Each row has a class, written after it.
[ -58   40  412   51 -185  -59  129   86  228  -96  175 -102  159  549
 -129  -72    1  109 -265 -290  340  -26  192 -283 -266  365 -382   85
 -303   84 -263 -105 -250 -168  250 -125    3  136  143] : Z656
[ 396 -117  -21 -251   48 -110   19  205  -42  408 -172  -95  107  678
 -455   84   23  115 -162  175  -84   -9  -13 -298  341  104 -390  -47
 -113    5 -317  244 -322 -145   21 -171  -40   63 -264] : Z647
[   6 -146  -48  107  348  -42  132   45  373 -473  177  316 -192 -151
    0   90  639 -330    3 -284  381 -275  166  -80 -297 -135  -66  338
  325  161 -131   45  -18  137  -19  240  -20   57  -59] : Z143
[-111  -15   64  -38 -596  217  313  166  274  385    9 -276  343 -366
  120 -177 -240  352   -4  272    7  -90 -291 -121  178   99 -256   31
  -17  214 -327  -79   20    3  345 -274   43 -302  -86] : Z248
[  95 -167  -98   58  -51   55   16  -98  646 -176  178 -107  491 -359
   70 -127 -130  280   68 -327  201  -88  -52 -178 -285  -57 -269  318
  -65 -332  -10   30   80 -117  -84  -53 -187   76  140] : Z96
[ -79 -126  -37  -70  -28 -119   13 -110 -144  285  123  181 -111  154
 -160  569  136 -345  -81 -175  222 -121   49 -205   30   59 -104  196
   90  179   57   15  -61 -126 -102  243 -395   -8 -103] : Z248
[ -59 -214 -105 -270   65  352  212 -145  464  434  -40  -94  301 -436
  200   61  187 -264  126   28 -133 -220 -167  -84 -353  -27  191  462
  194  173  -88  -74  102 -109 -170   60  -99   14 -201] : Z248
[ 122 -225 -225 -153  288 -158  245 -138 -157  376  -75  -11 -128 -208
 -108  290 -164 -233  -29 -106 -227   33    2  123 -103 -212  199  107
 -314 -326  231  -54  211  308  -20   94  -94   -4 -445] : Z143
[  41 -137 -105  -98   25  366  139 -112  484  336  280  -85  516 -289
  -76 -190  288   52  172    7  -77 -286  -87 -227   70   59 -173  140
  291  253  109   19  115 -533 -151 -109  -87  184  131] : Z100
[ -73 -346   29 -267  -10 -114   92  -24 -186  176  428  -22  -87  330
   32  682   93  109 -317 -238 -101 -154  130   10 -223  -72  117  118
 -187 -422  -81  -25   36  555  165  325   35  375 -170] : Z767
[-102   39  -57 -145  147 -105   52   34 -106   82 -121  -27   67 -355
   51  -20  182 -219   16   64  316 -238 -146   98  -48  -28  112   73
  216  -53  -65  -63   77 -281  183  -21   11  274 -176] : Z100
[ -18   51  145   84  -93  210  -54 -233  201  196  -51 -317  344 -277
  138 -174  -85   35 -239 -195  209   79   61  -52  120  170 -171  -56
 -378    7   72 -108  -58 -372  274 -131  306 -102   64] : Z96
[  -1 -229 -269 -272   17 -114   80 -106  265  305 -102 -150   57 -108
   10  129 -390  -14  121   15 -332   75  -86  -29   43 -138    4 -206
 -134 -351   54   70  216   67  -41 -111  -99  127  -98] : Z248
[ -12 -146  254 -111  232  -49  253  -28 -178   15 -261 -116  516 -730
 -218  643  216  136 -516 -181  707   43  -63  -72 -264  -30 -130  414
 -508   28  137  118  -44  173  216   54 -183  117  188] : Z143
[  51  -73  -52  -75  350   86  -18   66  326   18   49  102  450 -218
  -31  -44  -93  203  -17 -138  108  111   21 -200  -37 -130 -237   85
 -160  -57  147  101 -112 -475 -201   18 -259 -103  123] : Z840
[ 164  224   16 -300 -256  411  114  -92  422  566 -152 -430  323 -175
  -90 -501 -276  -19  -20   69 -249  -14 -226 -104  461  421 -360 -169
  -28  287 -111 -280   67 -780  253 -531  374 -121 -423] : Z840
[ 251 -208 -168  -78   56 -243  259  -25   41   39 -282  129  -36  328
   49  107  187 -403 -107  -11  209 -351  121  -14  213 -152 -117 -177
  -50 -108   92  125  -60  -46  214   22   -3  458  -36] : Z868
[ -42 -145  -33 -327 -227   96  482    7  423    8 -154 -274  300 -201
  458 -172  381  -41 -135  -51  177 -162 -226   89   18  -19   20 -229
  160  -23  -93  -37   43 -464  109 -345 -202  173  391] : Z96
[ -19 -145 -248 -544   94  125  140  -36   95  405  -66  -89  -88  219
  288  190  -32  -46  117   55 -447  199 -104  133    2 -362  270  123
   56 -357 -200  -19 -192  304 -579   89 -187  -41 -331] : Z775
[ -30  -33 -312  205  239  133 -111 -340  652   50  574  150  406  155
  187   -3  -52 -289   36 -441 -210   75  181 -200   71  102  -45   44
  150   73  250   91  247 -660 -782  -32 -242  221  230] : Z767
[  -4  -16  334 -401 -437   42  505  140 -475  604 -515 -118  183 -282
  -79 -358  -22   58  -75  238 -100 -143 -290  193 -116   94  -25  -36
 -199  112  251 -311 -159  129  307 -430    7  188   -8] : Z647
[ 206  -29  111  -42 -158   86  402   -1 -290  148 -465 -211  -46 -250
 -158  175   33 -150  -32  127  175 -243  -25 -227  190  150 -205  -62
 -123  -36  141  -95  -87  109  569  -37  179   10 -213] : Z767
[ -92 -212  -51   95  267  -17 -112 -174  381  -84 -102   28  263  -60
   85  263   53 -161 -444 -408  319   35  346 -164  -27  191   37   88
 -180   82  195  133   48 -512  113   58  258  364  172] : Z647
[-247 -174   24 -304  -34   89  335   16  163  345  417  -86  102   81
  107   18  229   36   -3   84 -182  -10  -30  -87    8  -44  -39  -22
  -77  -34 -322  -64   71  -12 -158    0  -17  106  -55] : Z767
[ 160 -144  179  124  197   57 -194 -228   34   68  491  -62  329 -123
 -239  505 -109   46 -271 -291   79  134  291 -197 -356  169 -104  338
 -373 -188  306  -11  -68   73 -116  411   87  -86 -217] : Z868
[-109   84   78  125 -173  -25  -57  -66  121  177 -108 -171  329 -566
  216 -299 -343  127   46  137   11  130  -40    0  -49 -109  165 -163
  -87 -141  372    8  174 -290   75  -59  240   41  367] : Z248
[-205  -85  155 -347  -42  220  115   55  -17  554  -70   49   82   52
  125 -238   -2 -216  317  480 -410   95    1  267 -256   13  532  291
 -106  281  -28 -150   36  128   67   12  183  -77 -224] : Z868
[ -86 -222  -63  215  -61  147  243  -82  325 -168  238 -206  108 -496
   97  217 -248  234   -7 -234  279    2  -13 -218 -206 -158 -225  110
 -373 -410   -6  125  120  302  127  189  107 -214   70] : Z96
[  93 -214 -257  204  268  -54 -120 -370  532  -57  -73    0   71 -251
  214  170   41 -611 -107 -162  101  -64  -20  199  -19   -3  137  -93
  285   22  129  171  358 -588  276 -110    5  252  283] : Z96
[ -21 -136 -164 -607  -82  232  176  170  332  446  -83   82    4 -227
   22  -50 -112  -77  309  382   81  -63 -131  191  -68 -359  109  474
 -200 -108 -303   30   43  202  -83  -75  126   59 -648] : Z64
[-154 -138   15 -459  -48   43  537  144 -193  613  192 -264  307 -284
  -74  263 -121  275   78  311  -25 -140 -440  -76 -186 -164  -75  226
 -324 -253 -384  -17   81  362 -184  -30 -482  -68 -297] : Z143
[  57  -62   21 -281  -41   85  334 -115  -33  302  -74 -157  100 -179
 -187  109 -118   -2  -82  -22 -314  -14   -4 -114    3   45  -85  165
  -90  -14 -124 -325  -55  367  123    6   14  -91 -365] : Z868
[-118 -364  -42 -348  -31  -58  708  195  127  531   22   14 -164  180
  -14  191  224 -366 -301   99   20 -382  -57  -15  147  -75  -78   66
   23  161 -643  -66   88  191  244 -227  -64  298 -218] : Z647
[ 337 -109 -106 -381   42   89  169 -183  550  334  -39 -245  196  128
 -217  130    3 -125 -141  -64  -29   64   29 -292  117   86 -261   52
  -53   54 -189   75   37 -400 -260 -186 -186    3 -305] : Z868
[ -25  -96 -146  180  342  163 -106 -406  456  286   64   69 -147 -181
 -130  127 -168 -574  -63  -30   -9   26  138  -94  208  169  159  399
  282  376  -70   39  386 -212   62  -69  301   -4 -218] : Z64
[ -25 -216 -352  -58  137  -78  -83  -39  193  437  221  123 -321  174
  -44  276  -54 -358  337   92 -117 -283   94  -43   58 -300   74  190
   18 -358 -155  126  173  268 -134  243  152  323 -594] : Z100
[   0 -152    5 -576   14  -48  158  294 -118  272   87 -131 -111  400
   83  354   89  186   -4  339 -216  223  107   62  113 -174    0 -119
 -395 -458 -333   22 -191  206 -255  180   95  150 -495] : Z64
[ -54  106  -78   22   82  235   74 -236   16  253  500 -470  407 -109
 -115  322 -254  -47 -165 -159  201  220 -172 -396   46  150 -366  -91
 -259 -263 -406  163 -162 -551 -211  -70 -181 -284   36] : Z100
[  20  -11   89   57 -155  555  386  135  272  247  144 -360  275 -177
  192 -111 -317  186  -38  442   78  -68   69 -126  315   59 -242 -170
 -224  -17 -365    1 -206  -59  410 -130  445 -311 -346] : Z647
[ 214 -152  140 -237 -248 -188  125   31 -354  325  -10   17  -44  284
  -33  256  132  182 -262  416   32  -66  -21  151  419 -181  182  175
 -279  -91   46   20    2  396   22   61    9   41    7] : Z248
[ -24 -261   70 -436 -177  227  387  318  111  377  430 -216  134  423
   73  350  158  231  -54  218   42 -124   -7 -184  101   56 -415 -126
 -191 -248 -572   95 -314  126  -36  -17  -49   68 -480] : Z868
[ -36 -284 -381 -382  172   35  443   40 -193  750  169   -2   12   94
 -335  307 -236 -239   91  308 -363 -118 -246 -179 -152 -262    7  103
   39  -58 -456  203  -63  440 -291 -138 -359  -78 -506] : Z840
[ -83   40  178  -87  236   97  -44  -75  157  -25  335  -74  289  -63
  -81   52  -43   66   49 -307   33  269  143  -92 -387 -110   27  361
 -291 -229  -53  -62 -108  111 -406  341  -32  -37  116] : Z647
[  -3  160  125   62  262   10 -340  -76  332 -293 -196  306  128 -122
  169  -62  311 -221   61 -521  286  201  293   33  -39    5  204  407
  -36  287  579 -157  -34 -463 -253  343  -44 -108  242] : Z248
[  21 -243  110  -85  192 -112  -54  141 -156  181  323  143  300  157
    2  626   28  123 -183   57  -91   84  211 -145  -46  -26  352  309
 -380 -123  438  187  122  200 -281  584  126   77   85] : Z840
[-117  -81 -153 -261  132  159  135 -156  452  482  121 -154  270 -348
 -120 -205  -55 -123  109 -111  125 -304 -290 -113  -82  -47 -189  132
   86  -27 -152  -58  169 -498  236 -206  -11  203 -137] : Z656
[ 403 -198 -220 -161  -12    9  104 -176  228  361  297   95  296 -183
 -138  109  104 -253  176  -46 -120  -58 -125   81   13 -365  -58  174
  109 -221  274  142  101  -25 -221   53 -193  107    2] : Z868
[ 205  -74 -211   41  468   51   81 -274  100  155  -88  -32  432 -610
 -169   30  -90   95  -51 -211 -140  -70 -100 -209  -62 -189 -129  153
   26 -212  401  -83  101 -170 -167   73 -187   66   36] : Z96
[-425 -145  241 -550 -419   55  652  274 -266  298 -129  -10  -22   26
  110  139  208 -118 -137  218  271 -217  -85  177  -91  113  187  164
 -214  264 -262 -230  -68  210  342 -221 -122  167  -45] : Z767
[ -55  -25  -76  153  271  -67  -86 -211  232 -259   43    4  471 -630
   40  273  -83   65 -219 -229  159  136   96  -25 -189  -60  216   83
  113  -52  412   84  260 -217  -10  181   63  269  368] : Z647
[ -15 -188  -69  -44 -390 -291  320   53  156   30 -180 -102  324   69
  -44   71  164  164 -369 -258  253 -261 -109 -214   85  127 -358 -247
   81  -67  -81  124  -40 -198  271 -501 -175  641  479] : Z647
[-167  153 -219   64  151  -20    9   17 -175  -11  -21 -110  117 -147
   60 -172 -215  -32  145  257  336 -199 -333   32   34  -36 -145 -291
  148 -217 -251  145  -80 -567  338 -269  -82  190  -11] : Z775
[-141  -59  -23 -322 -236 -119   40  -49 -114  361 -310 -138  123  107
   67  -42  -13  102 -134  218 -128   66 -189   15  199  139   81 -274
   91  132  143   -8  -84 -399   49 -188  -97   48   87] : Z656
[ -53 -243 -162 -152  294   13  -80 -158  276  177  240   77  279  -34
  148  445   21  -17 -250 -194 -138  -18   80   74 -105  -37  117   61
  -80 -151  269   44   28 -110 -426  -91 -350  214   31] : Z840
[ 134   -3 -470  438  276 -319 -202 -578  259 -112  205  158  131 -153
 -310   -3 -138 -400  160 -691   41  -15 -162 -144 -227    4 -166  203
  174 -118  249  167  346 -237 -467 -274 -604  227  271] : Z775
[-145  -33   49 -163 -162 -123 -115  -27  271  413 -420  -88  229  201
  -43 -177  -39  177  -76  159 -201  -85  -95 -124  139  259  164   29
   89  449  221   -2  207 -400  191 -107  154  315  161] : Z100
[-156  -42 -196 -139   25 -243  169  263  -95 -137  106   80  -34  148
  235  130 -131 -194  -80  179  308   13   67  191  -48 -223  167 -121
 -267 -304 -394  191  -23  160  -39  -24   99  210 -279] : Z100
[-346  -24  -82   79   93  478  -17 -143  457    4  718 -236 -117  126
  194  454 -376 -187  -62 -430  265  385  136  -14   27   41   -1  280
 -389 -199 -248  120  -91  -21 -380  212  186 -538 -164] : Z100
[ -68   29 -191  286   39   72 -247 -431  105  387  174 -175  328 -251
   60  201  -30 -223   78 -394  -72   -9 -245  -38 -168  187  120  297
 -103  -45  447   12  153 -385 -476  -23 -356  -59  183] : Z248
[-294 -154  191 -428    4 -181   77  167  107  451  162 -113   -2  585
  -66  251   94  236 -246  147  179  102  111  -70   47   38   74  119
 -366   -4 -407   63    7 -162   54  153   94  298 -196] : Z647
[ 185 -371 -153 -164   70 -114  204  -35   23   40   77   54 -155  558
 -298  712   99 -169 -328 -272  288  -93  131 -261   90  -69 -373  170
 -415 -235 -278  313 -213  339  -66   54 -152  200  -99] : Z868
[ 102 -159  -11  -90 -110   40  145  -45 -148  423 -506 -141  338 -393
 -144   28   15   30 -105   36   24 -421 -109 -101    7  172  -15  391
 -146   99  246 -201  -15    0  320   52   82  213 -234] : Z868
[  99 -259    2 -317  -10 -147  218   81  226    0 -158 -106  -15  214
 -116  370  238  -71 -285 -167  199 -421   83 -257   53  135 -247   98
   57  -56 -303  -71  -47  -39  414  100   16  422 -175] : Z775
[  61  -19    5  -14  102   69   -8 -218  209  155  108 -229  345 -270
   72  184 -207   83   -5 -137  114   67 -108 -305 -145 -155 -176  -24
 -149 -357  110  183  -56 -186 -220   90 -257  -89  288] : Z143
[ 136   69 -261  342   90  -29   57 -363 -310  251  -60 -293  197 -202
  -70  -87 -186 -211    4  -71 -305   34   50 -151  161   57   44  -93
   68 -167  -41  -65  -41   93  -33  -50   27 -103 -136] : Z143
[-239 -240   62  -19    6  237  453   59  398  264  387   32  161 -130
  235   -2  307 -424 -249  125  459 -270  -82  211 -296   78   52  121
  -49  347 -315  132  131 -367  262 -373  109  204  -43] : Z840
[ 169  -89 -120 -291  111  204  228  156  160  420  276 -311  286 -102
  -27    3 -132  236 -138  156 -156  126   -7  -52  242 -185 -196 -283
 -334 -166 -273  144   30  -19 -194  -21  193 -119 -408] : Z868
[  33 -190 -409  201  328 -179  -92 -345   31  412   90  111   76  171
  114  515  107 -598  -85   18  273 -136  -80  108  224  -95  238   71
  -25 -172  229  389  229 -412  -26 -126  -64  485   -9] : Z248
[-157   26  242 -503 -376  432  321   34  460  195 -191 -350  391 -498
  332 -325 -104  231   59  189  -54  230  -21   68  -46  110  115  189
 -305  138   12 -336  -11 -199  -31  -14  277 -277 -181] : Z248
[-172   38 -128 -142  164  -20  148 -191   65  191  284 -187  275 -416
 -214  105  106 -111    8 -262  260 -144 -360  -61 -176  -17  -65  328
  -61  -42 -143  -45  204 -212 -179   42 -270   44   15] : Z840
[  72  -39  -21 -256  126 -162  168  -10 -241   85 -503    8  297 -731
 -343  285 -126  125  -73  -93  230 -161 -153  -92 -275 -113  117  458
 -273 -130  398 -140  136  175  316  109 -109  181 -112] : Z840
[  33  -75 -120 -122   26   69   32  -47 -120  315  186 -273  244  -23
  -96  318 -391  -11  -92   25   27  -85   66 -193  -19  123 -102   38
 -211 -378  -85   35 -113   25 -222  205   88  105 -528] : Z647
[ 136 -159 -269  173  419 -146 -100 -343  418  203 -116  -81  193 -491
  -68   97  -48 -215 -165 -208 -219  -65   49 -107 -110 -190   53    3
  245 -243  236    8  259 -401   85  -61   18  380  165] : Z767
[-191 -146 -112 -194   72 -115  -50 -138  354  233  464  -74  192  485
  230  137  323 -284 -241  -96  215   71   33  192  120  -83  102  -34
 -108 -134 -430  187  -54 -537 -187 -135  -87  344  244] : Z647
[ -44 -173   70 -142 -176  -58  455   24  -39  289 -217 -299  247 -400
 -184   79 -183  247 -209  215  244 -195 -248 -170 -114  117  -89  192
  -69  -49 -265  -48  167  -15  533 -310  -96  173  -25] : Z248
[ 116 -178   80 -227 -205  510  224 -135  671  528    1 -266   32 -404
   17 -203  -95 -128   23   90 -235 -102  -33  -11   24    6  -62  278
  158  273 -225 -192  143   82  112 -191  218 -306 -295] : Z96
[ 200  -70   46  266  259 -213 -297 -313 -191  -95  206  102  141  -50
 -240   43  -46    0  -54 -117  -24  -33  151  -79 -235 -107 -166  -90
   14 -263  286   97  -36   72 -167  128 -171  279  285] : Z868
[ -40  101 -137   60   31  250  -67 -283  193   83 -430   80  -62 -621
  153 -274 -195 -312  124  -13  -89   42 -106   20   10  -94   50  -48
  238  294  190  -66   93 -287   64 -232   -6 -199  141] : Z64
[ 137 -192 -137 -426  221   43   81  202  140  231   29  136  352 -235
  -96  265 -132  190 -119  393 -252  168    5  -48  107 -343    9   74
  -74 -156  -62  150  -79   67 -265  -63  -37   48  -62] : Z248
[ -36 -202 -414  181  421  316  395 -175  447   74   24   70 -160 -100
  116 -371  314 -899   60  167  387 -438 -169  221  129  -15 -115   19
  338  279 -503  201   29 -679  173 -461  140  171 -207] : Z647
[-130  135  246   41 -161  -30  -87   22 -276 -136   -1  273   33  181
   79 -228  241   89   28 -135  224   10  -60  125 -202   42  223  331
   74  240  356  -89 -155  -91  -71   27 -207  -46  433] : Z767
[-190   21 -191  156  165  -23 -101 -103  -96  498 -343  174   62 -393
  128 -176    1 -402  170  156  185 -205 -241  206  133  -27  263  170
  178  108  336   33  112 -452  298 -347  107  239  -76] : Z100
[ -17 -212 -196  248  231 -315   95  -98 -284   28   49   48 -168   98
  -98  578   47 -353 -189  -17  410 -281 -215  109 -178 -172   12   60
  135 -303 -290  271   30  120  443 -137 -389  300  207] : Z96
[ 229  -62   14 -539 -304   98   61   68  334  437 -484 -121  -62   96
    4 -315  112 -205  211  378  -37 -129 -103   19  548   27 -158  -25
  137  112 -145  -35  -81 -249  260 -266  273   61 -303] : Z64
